Below is a small trained network, with its code and all its weights. Each question gives an input and a target symbol and asks what happens when units are switched off, that is, made to give their printed mean instead of their output.

import numpy as np


def w(rows, s, z=0):
    codes = np.array(rows[::2]) - 128.0
    scale = np.full(codes.shape[1], s)
    scale[-1] = z or s
    return codes * scale


def f(y):
    return y / 2 * (1 + np.tanh(0.7978845608 * (y + 0.044715 * y**3)))


def softmax(a):
    e = np.exp(a - a.max(-1, keepdims=True))
    return e / e.sum(-1, keepdims=True)


def log_softmax(a):
    a = a - a.max(-1, keepdims=True)
    return a - np.log(np.exp(a).sum(-1, keepdims=True))


def net(x, mask):
    ids = ['ΔΘαλπτω'.index(c) for c in x.split()]
    T = len(ids)
    res = E[ids] + P[:T]
    u = 0
    for l in range(3):
        q, k, v = (res @ M[l].T for M in (Q, K, V))
        z = softmax(np.where(np.tri(T) > 0, q @ k.T / 3**0.5, -1e9)) @ v
        res = res + np.where(mask[u], z, O[l][:, -1]) @ O[l][:, :-1]
        u += 1
        y = f(res @ A[l][:, :-1].T + A[l][:, -1])
        res = res + np.where(mask[u : u + 8], y, B[l][:, -1]) @ B[l][:, :-1]
        u += 8
    return log_softmax(res[-1] @ U[:, :-1].T + U[:, -1])


Q, K, V, O, A, B = {}, {}, {}, {}, {}, {}
E = w([
[112,80,85,159,139,160,115],'Δ',
[101,85,215,54,195,159,248],'Θ',
[98,50,53,8,107,139,104],'α',
[120,121,68,142,129,162,133],'λ',
[23,108,26,89,94,117,171],'π',
[59,51,116,136,146,43,182],'τ',
[178,125,77,200,90,115,180],'ω',
],0.018)
P = w([
[161,47,123,83,231,122,32],'0',
[175,61,51,81,232,155,99],'1',
[173,71,17,67,202,167,128],'2',
[164,85,37,65,179,164,143],'3',
[148,103,51,78,172,159,157],'4',
[136,126,73,88,163,147,164],'5',
[119,146,103,107,167,142,170],'6',
[110,157,118,120,163,149,176],'7',
[112,160,146,138,150,149,182],'8',
[103,170,155,166,137,164,176],'9',
[85,174,177,198,124,165,179],'10',
[114,182,176,157,57,155,199],'11',
[63,180,215,225,81,162,169],'12',
[73,150,219,254,74,185,123],'13',
],0.0075)
Q[0] = w([
[63,120,81,243,146,191,237],'0.h0',
[170,5,105,220,184,55,254],'0.h0',
[100,180,47,153,230,160,112],'0.h0',
],0.005)
K[0] = w([
[67,248,182,158,153,148,49],'0.h0',
[164,127,164,141,59,85,231],'0.h0',
[169,217,150,166,2,93,239],'0.h0',
],0.0059)
V[0] = w([
[108,29,149,75,182,180,50],'0.h0',
[10,127,145,91,174,112,121],'0.h0',
[113,64,2,111,241,130,54],'0.h0',
],0.0061)
O[0] = w([
[94,208,236,146,212,73,161,209],'0.h0',
[49,203,139,140,128,47,157,198],'0.h0',
[24,96,254,182,197,87,54,255],'0.h0',
],0.0096,0.007)
A[0] = w([
[117,62,149,246,178,246,85,226],'0.n0',
[120,251,74,45,118,104,145,3],'0.n1',
[190,184,156,119,35,26,123,25],'0.n2',
[75,131,182,153,197,255,152,165],'0.n3',
[172,147,137,189,83,96,206,118],'0.n4',
[99,104,121,230,90,107,136,172],'0.n5',
[180,184,171,40,213,151,124,124],'0.n6',
[247,176,200,145,114,82,158,239],'0.n7',
],0.0068,0.0052)
B[0] = w([
[65,181,150,42,127,41,130,198],'0.n0',
[231,9,230,174,74,119,107,121],'0.n1',
[142,125,143,151,150,114,228,123],'0.n2',
[189,184,105,58,69,129,88,249],'0.n3',
[178,22,91,104,114,62,127,134],'0.n4',
[131,76,144,5,124,1,146,173],'0.n5',
[120,188,194,194,95,117,130,168],'0.n6',
[80,108,30,119,129,96,109,144],'0.n7',
],0.0068,0.013)
Q[1] = w([
[116,168,96,135,132,84,198],'1.h0',
[68,154,140,157,191,136,79],'1.h0',
[51,153,119,72,113,2,180],'1.h0',
],0.0077)
K[1] = w([
[71,168,69,48,217,117,120],'1.h0',
[37,105,142,187,49,165,150],'1.h0',
[159,115,166,136,74,150,254],'1.h0',
],0.0057)
V[1] = w([
[133,114,147,141,119,87,47],'1.h0',
[105,158,114,188,184,254,128],'1.h0',
[108,50,129,170,82,146,83],'1.h0',
],0.0092)
O[1] = w([
[157,235,138,183,201,108,1,121],'1.h0',
[65,153,189,113,84,113,54,54],'1.h0',
[74,220,166,220,158,17,120,4],'1.h0',
],0.0088,0.019)
A[1] = w([
[137,49,83,64,157,60,66,120],'1.n0',
[101,73,197,143,114,153,37,152],'1.n1',
[120,75,99,146,214,108,82,82],'1.n2',
[66,132,99,123,172,77,97,249],'1.n3',
[197,127,172,114,56,198,92,124],'1.n4',
[181,136,157,203,157,68,131,112],'1.n5',
[253,129,80,231,162,148,157,2],'1.n6',
[76,205,115,154,208,32,115,180],'1.n7',
],0.0078,0.0051)
B[1] = w([
[178,207,113,198,167,138,212,251],'1.n0',
[157,224,97,85,69,170,254,130],'1.n1',
[172,201,106,208,113,171,114,162],'1.n2',
[105,147,81,149,56,231,35,177],'1.n3',
[179,159,95,160,120,63,40,165],'1.n4',
[157,77,214,116,145,179,150,141],'1.n5',
[91,177,132,112,111,140,84,133],'1.n6',
[78,74,207,92,136,205,63,185],'1.n7',
],0.0077,0.014)
Q[2] = w([
[73,133,124,104,248,144,98],'2.h0',
[125,189,66,132,158,145,158],'2.h0',
[76,136,143,175,85,61,62],'2.h0',
],0.011)
K[2] = w([
[107,2,89,117,159,94,163],'2.h0',
[149,128,231,14,181,13,175],'2.h0',
[129,173,147,156,209,148,49],'2.h0',
],0.0077)
V[2] = w([
[154,121,224,171,202,98,185],'2.h0',
[64,34,87,123,161,254,118],'2.h0',
[133,172,171,32,59,148,164],'2.h0',
],0.0068)
O[2] = w([
[197,124,254,212,152,91,177,144],'2.h0',
[40,88,136,129,89,47,217,249],'2.h0',
[133,181,152,91,192,33,122,226],'2.h0',
],0.0093,0.014)
A[2] = w([
[180,61,178,254,182,104,163,106],'2.n0',
[188,89,50,132,177,231,171,127],'2.n1',
[91,53,62,82,102,106,206,161],'2.n2',
[140,94,147,82,122,115,95,227],'2.n3',
[44,182,84,137,157,86,153,81],'2.n4',
[4,83,40,83,51,111,173,97],'2.n5',
[82,45,150,206,137,103,145,254],'2.n6',
[183,164,89,141,136,113,72,206],'2.n7',
],0.0087,0.0054)
B[2] = w([
[62,110,97,64,138,126,90,158],'2.n0',
[213,88,195,122,88,75,45,154],'2.n1',
[136,192,133,157,108,145,107,254],'2.n2',
[127,150,61,237,94,130,89,155],'2.n3',
[157,83,157,92,79,74,94,163],'2.n4',
[124,111,152,167,178,72,103,226],'2.n5',
[224,140,77,94,103,195,193,161],'2.n6',
[2,139,115,189,99,133,196,129],'2.n7',
],0.0099,0.028)
U = w([
[179,111,134,133,255,146,118,35],'Δ',
[142,168,72,116,147,153,115,168],'Θ',
[117,188,132,88,44,158,114,112],'α',
[115,223,35,122,87,174,92,253],'λ',
[98,107,122,124,120,136,113,117],'π',
[132,134,119,167,114,178,175,184],'τ',
[175,131,135,102,71,163,76,66],'ω',
],0.008,0.0038)

Each question gives the input, a string of symbols that net reads in full, and the target symbol t.
The units are the heads (3 rows each of Q, K, V and O) and the neurons (one row each of A and B). Each row of codes is followed by its name. A weight is (code - 128) times the scale printed after its matrix; where a second scale follows, it is the last column's (O, A, B and U).
mask holds one flag per unit, layer by layer, with each layer's heads first. A switched-off unit (its flag False) gives its mean, the last column of its rows in O or B, instead of its output. The means were averaged over made-up inputs and are rounded, as every weight is.
A unit's drop is (log p(t) with every unit on - log p(t) with that unit switched off) / (log p(t) with every unit on - log p(t) with every unit switched off).
The circuit of an input: a set's keep is (log p(t) with only the set's units on - log p(t) with every unit switched off) / (log p(t) with every unit on - log p(t) with every unit switched off). Starting from the 12 units with the biggest drops (on a tie, the unit counted first), units are removed one at a time, each time the one whose removal leaves the highest keep (on an exact tie, the one counted first), for as long as the keep stays at least 0.8.
circuit, biggest first: the units of the circuit, biggest drop first
unit that matters most: the unit with the biggest drop
k most important neurons: the k neurons with the biggest drops, biggest first
top k neurons in layer l: the k neurons of layer l with the biggest drops, biggest first
input τ Θ π ω Δ λ, target Δ: most important neuron	[2.n2]
input α Δ Θ π Θ τ, target τ: circuit, biggest first	[2.n6 2.h0 0.n3]
input Δ Θ τ τ Θ, target τ: circuit, biggest first	[0.n6 2.h0 0.n0]
input Δ ω Δ λ, target ω: circuit, biggest first	[2.h0 2.n1]
input ω ω Δ τ λ τ ω α, target ω: circuit, biggest first	[2.n1 2.h0 0.n0]
input Δ Δ τ ω π, target ω: 4 most important neurons	[2.n1 0.n0 1.n2 1.n3]
input Δ Δ Δ Θ π Δ Θ λ π, target π: circuit, biggest first	[2.n5 1.h0 0.n5]
input α α π τ α λ, target τ: 4 most important neurons	[1.n7 1.n3 2.n6 2.n2]
input π Δ Δ Θ α λ, target Δ: circuit, biggest first	[2.h0 0.h0]
input Δ Θ Θ ω ω τ, target ω: 2 most important neurons	[2.n1 1.n4]
input Θ Δ Θ Θ Θ ω, target ω: 2 most important neurons	[2.n1 0.n3]
input Δ π λ Θ Δ π ω Δ Δ ω λ Θ, target ω: 3 most important neurons	[0.n5 0.n0 0.n4]
input Θ ω τ Δ, target Δ: top 4 neurons in layer 0	[0.n6 0.n0 0.n7 0.n3]
input α λ τ ω λ τ, target ω: most important neuron	[0.n0]
input τ π π π Δ π ω λ, target ω: 3 most important neurons	[2.n1 0.n5 2.n5]
input ω ω ω α ω λ α, target ω: circuit, biggest first	[2.n1 2.h0 0.n0 0.n5]
input τ π ω λ ω Δ Δ, target ω: top 2 neurons in layer 1	[1.n3 1.n7]
input π λ Δ, target π: 3 most important neurons	[1.n7 0.n0 1.n3]
input τ Δ ω π Δ τ λ π, target τ: top 4 neurons in layer 2	[2.n6 2.n5 2.n0 2.n1]
input Δ π α τ ω π λ τ Δ Δ Δ, target τ: 2 most important neurons	[1.n7 0.n5]
input α ω π, target ω: circuit, biggest first	[2.n1 2.h0 1.n3 1.n0]
input Θ Θ λ Θ Δ α τ Θ α, target τ: unit that matters most	1.h0
input Θ τ Θ, target τ: circuit, biggest first	[1.h0 0.h0 0.n6 2.h0]
input λ λ π α α, target π: 3 most important neurons	[1.n7 1.n3 2.n5]
input π Θ π Δ Θ, target π: top 4 neurons in layer 0	[0.n5 0.n6 0.n0 0.n4]
input τ τ α, target τ: 3 most important neurons	[1.n7 1.n3 2.n6]
input Θ Δ Θ τ π, target τ: 2 most important neurons	[0.n5 0.n3]
input λ Δ λ π Θ Θ λ π π π, target π: 2 most important neurons	[2.n5 0.n5]
